Below are the code and all the weights of a small trained network. Each question names an input and a class and asks about switching units off, where a switched-off unit gives its printed mean instead of its output.

import numpy as np


def w(rows, s, z=0):
    codes = np.array(rows[::2]) - 128.0
    scale = np.full(codes.shape[1], s)
    scale[-1] = z or s
    return codes * scale


def f(y):
    return y / 2 * (1 + np.tanh(0.7978845608 * (y + 0.044715 * y**3)))


def log_softmax(a):
    a = a - a.max(-1, keepdims=True)
    return a - np.log(np.exp(a).sum(-1, keepdims=True))


def net(x, mask):
    res = np.array(x, float).reshape(1, 6) / 4 @ E
    y = f(res @ A[0][:, :-1].T + A[0][:, -1])
    res = res + np.where(mask, y, B[0][:, -1]) @ B[0][:, :-1]
    return log_softmax(res[-1] @ U[:, :-1].T + U[:, -1])


A, B = {}, {}
E = w([
[20,188,144,172,145],'x0',
[118,67,41,254,133],'x1',
[128,128,128,128,127],'x2',
[136,203,60,106,23],'x3',
[44,70,42,43,153],'x4',
[84,44,198,148,9],'x5',
],0.0059)
A[0] = w([
[132,126,115,131,130,132],'n1',
[162,198,206,193,119,78],'n2',
[146,191,89,121,204,82],'n3',
[103,103,164,115,86,42],'n4',
[67,93,91,70,140,93],'n5',
[146,144,144,156,129,105],'n6',
[16,184,165,160,149,61],'n7',
[135,135,143,139,113,11],'n8',
[111,103,156,131,97,89],'n9',
[155,146,143,151,110,40],'n10',
[88,83,171,138,70,93],'n11',
[135,132,128,127,177,63],'n12',
[103,80,164,131,71,112],'n13',
[113,73,158,129,66,109],'n14',
[195,130,161,148,117,112],'n15',
[87,97,88,81,125,97],'n16',
[124,144,126,122,144,103],'n17',
[216,56,106,80,121,43],'n18',
[37,174,146,161,135,18],'n19',
[176,179,75,118,212,88],'n20',
[76,80,86,62,141,72],'n21',
[171,161,183,180,118,91],'n22',
[125,107,102,152,122,71],'n23',
[72,159,146,137,140,6],'n24',
[115,73,192,132,204,30],'n25',
[119,156,169,66,125,52],'n26',
[228,57,112,85,115,70],'n27',
[146,190,60,110,17,36],'n28',
[120,105,91,185,130,58],'n29',
[131,188,86,122,104,112],'n30',
[134,89,46,249,140,36],'n31',
[108,98,156,132,86,85],'n32',
[111,187,200,57,140,62],'n33',
[136,155,192,39,126,67],'n34',
[124,126,184,103,147,77],'n35',
[79,101,103,81,140,116],'n36',
[121,125,141,128,138,70],'n37',
[143,59,181,137,200,62],'n38',
[76,103,98,74,136,82],'n39',
[135,108,119,143,113,61],'n40',
],0.011,0.0015)
B[0] = w([
[128,126,129,124,124,131],'n1',
[214,146,120,199,145,225],'n2',
[162,132,207,54,139,213],'n3',
[138,127,146,79,130,163],'n4',
[192,131,131,183,139,209],'n5',
[151,126,129,141,126,139],'n6',
[76,250,87,115,105,210],'n7',
[134,128,134,134,138,121],'n8',
[137,126,153,100,136,155],'n9',
[143,135,126,149,146,136],'n10',
[164,135,184,67,152,206],'n11',
[114,114,158,114,134,144],'n12',
[161,130,180,71,143,200],'n13',
[155,131,173,64,145,204],'n14',
[165,160,115,160,131,169],'n15',
[177,124,134,171,138,188],'n16',
[127,129,132,114,124,131],'n17',
[92,237,92,122,106,204],'n18',
[95,209,96,107,111,181],'n19',
[172,134,215,44,145,227],'n20',
[194,135,132,193,142,217],'n21',
[197,130,123,177,151,190],'n22',
[128,109,115,123,114,141],'n23',
[95,162,110,126,117,143],'n24',
[37,79,170,184,170,198],'n25',
[115,80,81,114,94,175],'n26',
[76,245,75,112,94,211],'n27',
[4,58,181,210,199,229],'n28',
[118,93,87,115,97,171],'n29',
[92,114,163,132,156,170],'n30',
[130,37,45,85,53,253],'n31',
[147,129,156,89,143,166],'n32',
[125,57,59,102,75,214],'n33',
[120,52,57,106,72,213],'n34',
[112,102,121,135,121,152],'n35',
[172,135,128,165,130,186],'n36',
[120,127,127,132,132,123],'n37',
[41,87,155,188,168,206],'n38',
[178,128,121,167,136,189],'n39',
[122,123,118,113,127,131],'n40',
],0.029,0.0054)
U = w([
[132,57,56,101,57,7],'0',
[159,144,201,47,150,237],'1',
[214,159,107,225,144,107],'2',
[23,101,160,185,178,68],'3',
[80,254,81,120,98,254],'4',
],0.0098,0.00048)

Each question gives the input, the list of numbers given to net, and the class t.
The units are the neurons (one row each of A and B). Each row of codes is followed by its name. A weight is (code - 128) times the scale printed after its matrix; where a second scale follows, it is the last column's (A, B and U).
mask holds one flag per neuron, in row order. A switched-off neuron (its flag False) gives its mean, the last column of its row in B, instead of its output. The means were averaged over made-up inputs and are rounded, as every weight is.
A unit's drop is (log p(t) with every unit on - log p(t) with that unit switched off) / (log p(t) with every unit on - log p(t) with every unit switched off).
The circuit of an input: a set's keep is (log p(t) with only the set's units on - log p(t) with every unit switched off) / (log p(t) with every unit on - log p(t) with every unit switched off). Starting from the 12 units with the biggest drops (on a tie, the unit counted first), units are removed one at a time, each time the one whose removal leaves the highest keep (on an exact tie, the one counted first), for as long as the keep stays at least 0.8.
units of the circuit, in order: the units of the circuit, biggest drop first
most important unit: the unit with the biggest drop
top k neurons: the k neurons with the biggest drops, biggest first
drop when u is switched off: that unit's drop, to one decimal
input [-6,-3,1,-6,-4,4], class 3: top 3 neurons -> [n38; n25; n7]
input [-4,-2,3,1,-6,5], class 2: top 4 neurons -> [n2; n22; n20; n15]
input [7,3,-7,-8,-7,-4], class 3: top 4 neurons -> [n25; n38; n21; n5]
input [7,6,-3,5,-4,4], class 4: most important unit -> n7
input [6,-7,-3,-7,3,0], class 0: top 3 neurons -> [n33; n34; n28]
input [8,-2,3,5,2,6], class 4: top 2 neurons -> [n7; n19]
input [4,0,-8,8,0,-8], class 1: top 4 neurons -> [n20; n3; n38; n25]
input [4,4,3,-1,2,-1], class 0: top 3 neurons -> [n31; n27; n18]
input [7,7,-7,-6,-7,-8], class 1: top 2 neurons -> [n20; n3]
input [-4,-5,-1,-3,-4,-5], class 0: top 3 neurons -> [n34; n33; n11]
input [8,-2,8,-3,8,-4], class 2: top 2 neurons -> [n5; n21]
input [0,-2,8,7,7,-4], class 2: top 4 neurons -> [n21; n5; n39; n16]
input [3,2,0,-1,-5,5], class 1: top 3 neurons -> [n11; n21; n13]
input [3,1,2,-7,-4,4], class 3: most important unit -> n25
input [-7,-5,-5,-5,7,-3], class 2: top 2 neurons -> [n21; n5]
input [7,-1,-2,-1,-4,8], class 1: top 2 neurons -> [n11; n13]
input [-6,0,-3,5,6,-5], class 2: drop when n5 is switched off -> 0.4
input [5,6,5,7,2,-1], class 3: drop when n19 is switched off -> 0.0
input [-8,-5,4,-3,1,-1], class 4: drop when n18 is switched off -> 0.1
input [6,-8,-7,2,0,-7], class 0: units of the circuit, in order -> [n33]
input [3,5,1,0,4,-6], class 1: drop when n33 is switched off -> 0.5
